Where the symbols take the nodes:
qr: +>hj, §>lj, %>qn, &>qf
nj: +>sg, §>jl, %>nt, &>pg
hj: +>gr, §>bs, %>tq, &>lj
hz: +>tl, §>zm, %>ls, &>cl
cl: +>zm, §>hz, %>zh, &>lt
jf: +>zr, §>nb, %>nl, &>gs
gj: +>sq, §>nt, %>dh, &>fs
nt: +>ds, §>sq, %>ft, &>gj
cd: +>bz, §>jc, %>gb, &>mf
lp: +>gj, §>fs, %>cr, &>ft
tg: +>gs, §>tb, %>zf, &>nl
gt: +>gb, §>dd, %>jf, &>tj
tj: +>dd, §>gt, %>gs, &>zr
jl: +>lg, §>sg, %>sq, &>nj
gb: +>gd, §>cm, %>zr, &>dd
fb: +>pn, §>jh, %>lj, &>gr
jh: +>zj, §>pn, %>hj, &>fb
lt: +>hz, §>cl, %>ht, &>qm
sq: +>pg, §>ds, %>lp, &>nt
nb: +>tj, §>zr, %>tg, &>jf
zm: +>rz, §>tl, %>qm, &>hz
gr: +>jh, §>fb, %>qr, &>bs
ff: +>rm, §>zf, %>fb, &>zj
gd: +>cd, §>mf, %>gt, &>cm
sc: +>qf, §>tq, %>jl, &>qn
bc: +>tg, §>nl, %>zj, &>rm
lg: +>sc, §>qn, %>pg, &>sg
sg: +>qn, §>lg, %>ds, &>jl
mf: +>jc, §>cd, %>dd, &>gd
fc: +>ft, §>dh, %>zm, &>cr
tq: +>qr, §>qf, %>sg, &>sc
gs: +>nb, §>jf, %>bc, &>tb
pg: +>jl, §>nj, %>gj, &>ds
pn: +>ff, §>zj, %>bs, &>jh
dh: +>lp, §>ft, %>tl, &>fc
tb: +>jf, §>gs, %>rm, &>tg
cr: +>dh, §>fc, %>hz, &>rz
zj: +>zf, §>ff, %>gr, &>pn
cm: +>mf, §>gd, %>tj, &>gb
nl: +>tb, §>tg, %>ff, &>bc
rz: +>fc, §>cr, %>cl, &>tl
ls: +>lt, §>qm, %>jc, &>zh
zf: +>bc, §>rm, %>jh, &>ff
ft: +>fs, §>lp, %>rz, &>dh
qm: +>cl, §>lt, %>bz, &>ls
fs: +>nt, §>gj, %>fc, &>lp
qn: +>tq, §>sc, %>nj, &>lg
lj: +>bs, §>hj, %>sc, &>qr
ht: +>ls, §>zh, %>mf, &>bz
bz: +>zh, §>ht, %>gd, &>jc
zr: +>gt, §>tj, %>tb, &>nb
qf: +>lj, §>qr, %>lg, &>tq
rm: +>nl, §>bc, %>pn, &>zf
bs: +>fb, §>gr, %>qf, &>hj
ds: +>nj, §>pg, %>fs, &>sq
jc: +>ht, §>bz, %>cm, &>cd
zh: +>qm, §>ls, %>cd, &>ht
dd: +>cm, §>gb, %>nb, &>gt
tl: +>cr, §>rz, %>lt, &>zm

The rows follow the links: the fewer symbols apart two nodes are, the more alike their rows tend to be.

Each row is also shifted at random along 4 hidden directions that mean nothing.

Some nodes, each with a row of numbers:
sq	[-100,-54,66,187,88,3,-48,103,-41,121,91,4,-102,15,152,-30,-4,18,11,-18,-103,4,37,-63,127]
qn	[-23,-147,71,50,32,137,73,130,-115,-76,73,-111,89,43,157,-6,118,-5,-43,-33,-33,-117,94,-24,160]
nb	[85,98,-9,-183,115,-104,62,-26,-40,-105,-13,170,-7,-71,-134,74,-154,-4,-30,21,270,73,-281,111,-100]
tl	[-13,-46,17,225,-114,112,20,-85,-41,228,-8,52,-13,14,-47,-62,152,28,139,-94,-16,97,-113,-105,-33]
gj	[-103,-95,29,210,73,40,-98,62,-48,98,28,27,-82,20,140,-46,-41,54,-1,33,-132,37,11,-74,82]
zf	[67,19,-54,-232,183,-117,37,124,-90,-114,60,20,28,36,43,150,25,-32,-177,-82,68,-33,-66,127,-14]
tb	[222,68,-87,-192,-56,-10,123,14,-73,-31,9,-11,24,-40,-99,119,139,-74,-29,-172,70,66,-61,121,-63]
zj	[52,-36,-39,-204,-93,32,40,49,67,-230,-9,-156,105,5,30,30,-21,-53,-92,28,-39,-124,173,79,35]
qf	[63,-200,-49,15,-97,180,62,198,-75,-31,150,-16,-23,-50,157,63,-57,-56,-42,-108,-55,39,-45,75,143]
jf	[81,157,-14,-222,80,-147,37,-73,28,-126,-55,-18,35,-15,-120,40,1,-21,-42,25,98,-49,29,75,-93]
gt	[21,100,-95,-178,58,-155,-75,-97,47,-69,-133,19,50,49,-112,39,-24,33,-92,47,15,-11,7,46,-170]
ds	[-165,-104,101,169,-134,144,86,72,84,124,102,-107,84,47,104,-84,130,-54,93,-8,-6,-135,92,-104,157]
ht	[-60,80,19,40,2,-33,-29,-185,63,38,-140,98,50,9,-154,-74,-33,64,80,106,126,23,-125,-64,-133]
pg	[-68,-137,76,196,-179,212,71,99,78,69,140,35,-79,-104,83,-77,-183,-46,143,22,21,34,-75,-35,183]
ff	[126,-81,-100,-190,-101,67,22,89,37,-189,47,15,-11,-89,12,77,-235,-59,-82,24,3,45,-52,142,18]
lj	[30,-56,-34,-47,-123,49,-44,158,144,-103,131,-42,-162,-141,106,18,-341,-95,-9,62,-132,23,139,102,161]
cm	[101,73,-162,-71,-119,-50,-83,-101,89,71,-81,108,-73,-35,-150,51,-125,1,15,-12,-42,161,-99,55,-167]
jl	[-15,-70,115,130,-19,106,12,75,-31,-42,92,-68,-85,-80,133,-79,-80,-5,53,44,-93,-28,131,-35,187]
ls	[-78,-11,-36,87,-100,39,-68,-182,61,75,-163,30,92,80,-111,-85,53,71,58,70,-6,17,-31,-102,-144]
jc	[-33,154,24,4,13,-94,-19,-177,82,51,-98,101,-4,-22,-176,-54,-53,32,93,91,141,37,-116,-41,-127]
gb	[11,162,-129,-147,-4,-224,-173,-159,132,-17,-176,-91,-2,87,-113,14,47,23,-86,67,-196,-41,264,4,-187]
lt	[-92,-24,-33,125,14,-1,-31,-107,-39,193,-103,46,123,148,-58,-30,249,63,16,-48,25,0,-97,-110,-136]
gs	[209,68,-80,-188,-140,19,84,-37,15,-86,-25,-9,7,-73,-139,59,-10,-68,15,-75,39,58,-10,103,-70]
dh	[-143,-43,151,226,178,41,44,-19,-133,101,13,119,30,37,38,-73,65,85,69,17,175,5,-225,-125,41]
qm	[-110,20,-20,91,19,-40,-94,-155,29,122,-147,30,95,136,-70,-52,122,82,13,50,-11,-11,-20,-110,-137]
zh	[70,-4,-45,86,11,37,-27,-151,-126,102,-128,90,52,49,-108,-24,151,99,38,-58,25,111,-150,-72,-155]

In each set, the symbols that take the first to the second take the third to the fourth, perhaps in another order. Give the fourth.
Answer with the node's name.
A [-23,141,-54,-51,-136,-88,-37,-178,197,72,-107,4,27,5,-182,-26,1,-10,79,69,25,-5,55,-17,-150]
B [101,145,-37,15,30,-105,-103,-174,0,45,-110,108,-128,-65,-147,-30,-95,54,66,35,-22,161,-55,-19,-138]
C [-17,110,-28,-219,-101,-85,87,8,222,-84,47,7,35,-62,-118,58,-164,-112,4,69,167,-75,-28,113,-34]
D gs

A [29,88,-70,-188,3,-98,-47,-103,104,-116,-104,70,33,-13,-133,27,-179,13,-51,113,96,21,-70,75,-140]
B [228,87,-106,-168,13,-81,-65,-71,-33,-148,-68,93,-118,-137,-118,49,-237,9,-28,37,-8,177,-74,129,-103]
C [163,22,2,-127,47,-22,20,106,-66,-188,73,-71,-118,-116,72,44,-129,-45,-67,-19,-80,23,135,112,107]
D bs

A [-77,-37,93,231,-12,96,-38,-77,-25,81,-26,62,-55,-37,1,-122,-60,70,125,83,2,56,-67,-117,32]
B [-39,-15,-57,170,-42,10,-143,-91,46,167,-61,149,-111,-13,-53,-34,-144,64,60,48,-61,159,-144,-59,-95]
C [94,-12,-5,-185,29,-7,50,95,-13,-207,45,-32,-4,-70,42,54,-135,-36,-82,34,60,-36,13,113,70]
D lj

A [-230,0,144,149,55,-29,-18,87,112,63,102,-39,-48,17,127,-85,-72,-15,44,113,-9,-122,104,-79,155]
B [-157,-79,102,216,57,80,-46,-28,-5,51,-19,85,-5,3,59,-115,-105,76,65,128,55,1,-96,-120,60]
C [-93,3,68,228,-112,86,-25,-105,76,144,-37,33,-35,-19,-49,-130,-21,28,166,60,-6,27,-16,-129,6]
D qm

A [-57,24,-3,167,92,-41,-11,-61,-122,254,-42,64,29,127,-19,-4,306,63,26,-129,-16,54,-105,-107,-100]
B [-124,70,-26,105,83,-138,-176,-145,52,118,-153,20,-9,106,-33,-62,48,91,-2,90,-122,9,80,-104,-125]
C [-81,55,-110,-156,-195,-54,-60,-145,275,-43,-140,-2,113,45,-167,-5,-127,-29,-3,151,51,-71,41,29,-162]
D tj

A [113,79,-144,-127,73,-139,-79,-84,-61,3,-114,50,-3,56,-95,87,53,38,-103,-60,-43,93,-49,60,-189]
B [85,92,-40,-5,-69,-19,28,-142,-6,115,-80,76,12,-9,-178,4,107,12,93,-66,82,98,-127,-29,-147]
C [-147,108,47,162,92,-139,-150,-105,85,162,-62,42,-114,37,-23,-84,-46,62,60,114,-83,11,64,-107,-47]
D dh

A [-44,-107,86,41,91,56,39,122,-103,-101,65,-114,42,28,175,-26,75,8,-60,-5,-54,-115,127,-23,151]
B [-124,39,165,39,330,-152,-70,111,-83,-139,77,-68,-89,9,196,-45,-80,52,-90,123,-44,-134,167,-30,169]
C [137,135,-122,-56,27,-151,-107,-105,-18,91,-78,102,-142,-35,-121,57,-56,17,-1,-47,-80,185,-55,39,-169]
D cm

A [-26,22,72,228,61,2,-99,-89,-71,110,-37,59,-145,-48,6,-101,-51,77,104,46,-83,110,0,-111,14]
B [-45,96,2,29,-39,-45,-87,-225,76,11,-183,2,47,34,-137,-103,20,73,65,129,-10,-6,55,-83,-139]
C [105,-97,60,176,40,111,10,130,-177,41,132,24,-182,-111,144,-18,-30,6,53,-93,-122,133,-18,-15,170]
D fc

A [11,27,-102,157,-40,-46,-228,-139,30,141,-137,14,-142,20,-21,-63,-43,82,26,52,-289,130,140,-84,-112]
B [-149,34,18,160,29,-34,-19,-84,10,223,-50,36,64,123,-40,-44,212,49,50,-33,28,-25,-71,-126,-93]
C [-88,-112,67,228,158,49,-57,40,-150,86,37,145,-72,1,103,-47,-77,86,15,23,15,97,-200,-82,62]
D fs

A [-117,-125,22,197,-37,91,-56,29,-27,113,-9,-107,43,102,134,-70,173,36,3,-23,-182,-64,159,-116,72]
B [-45,-47,79,146,-136,100,-63,33,115,-44,49,-131,-122,-84,112,-125,-147,-26,90,118,-216,-41,299,-55,186]
C [199,-42,-17,-74,-2,65,112,172,-177,-58,125,-117,-49,-47,111,89,181,-73,-66,-218,-118,21,115,86,116]
D zj

A [-88,55,-25,-264,24,-130,48,71,160,-129,42,-55,103,49,-13,86,-58,-78,-120,55,115,-173,40,104,-18]
B [84,88,-14,-211,-57,-19,174,-22,11,-53,-6,-30,164,14,-142,72,193,-73,-1,-103,211,-92,-75,76,-71]
C [155,75,-104,-212,20,-99,34,74,-13,-65,54,31,-69,-60,-42,134,-51,-75,-84,-98,13,77,-40,151,-44]
D nb

A [-198,30,31,162,-59,-18,-61,-90,161,189,-37,105,1,32,-63,-81,-86,33,111,103,75,9,-118,-98,-60]
B [1,74,-32,45,26,-78,-136,-220,-26,32,-211,-56,46,99,-95,-77,161,101,6,53,-136,-4,150,-101,-161]
C [-47,-141,2,224,3,112,-90,16,-95,93,-5,-3,-33,49,120,-57,41,65,7,-14,-168,47,35,-96,64]
D cr

A [20,106,4,43,101,-104,-93,-184,-49,27,-141,89,-39,4,-123,-50,-7,94,38,69,17,84,-67,-54,-145]
B [100,63,-59,36,-197,57,-27,-185,78,54,-121,83,-49,-85,-191,-51,-85,14,142,32,11,150,-81,-25,-131]
C [-184,-81,94,-23,93,0,44,164,54,-88,125,-59,82,49,155,0,-65,-28,-76,79,74,-191,41,17,150]
D qn

A [-94,-60,131,137,-69,119,64,61,27,15,77,-145,39,6,108,-90,118,-39,74,10,-46,-136,186,-81,172]
B [-28,-119,66,252,-45,172,-27,-46,-68,75,-6,127,-62,-62,22,-97,-130,77,126,57,32,134,-184,-93,48]
C [53,-10,25,-83,43,-10,75,179,-36,-62,169,-45,-66,-60,116,72,-37,-78,-57,-81,-17,-32,54,88,145]
D jl

A [-8,-104,65,87,-45,114,-55,81,7,-138,42,-95,-92,-78,146,-78,-179,14,7,115,-154,-32,190,-16,170]
B [-66,-91,128,138,-68,153,59,79,32,-35,101,-56,-21,-71,106,-82,-78,-26,91,54,10,-61,72,-49,198]
C [-148,-117,46,196,-50,96,-13,66,14,131,49,-56,30,74,125,-48,105,9,33,-18,-87,-59,66,-98,104]
D fs

A [-100,-11,107,211,18,60,-20,-99,-36,89,-57,-36,17,46,9,-125,135,71,102,43,-26,-35,69,-153,27]
B [-180,39,35,135,142,-99,-43,-70,-3,203,-37,136,43,109,-45,-17,90,62,27,9,118,10,-199,-95,-102]
C [55,-21,-96,-219,-161,39,113,74,112,-44,61,-28,116,1,-63,105,4,-109,-37,-80,112,-51,-64,121,-23]
D jh

A [128,-104,-83,-183,-67,93,117,105,-77,-126,48,-24,109,-9,18,119,46,-63,-102,-127,69,0,-100,128,1]
B [59,34,42,-117,9,-20,35,117,37,-168,120,-48,-110,-137,65,27,-224,-73,-21,41,7,-26,88,101,137]
C [4,144,-39,-203,28,-154,-58,-126,133,-165,-117,-9,43,-2,-131,-2,-137,10,-54,152,62,-66,77,53,-128]
D tg

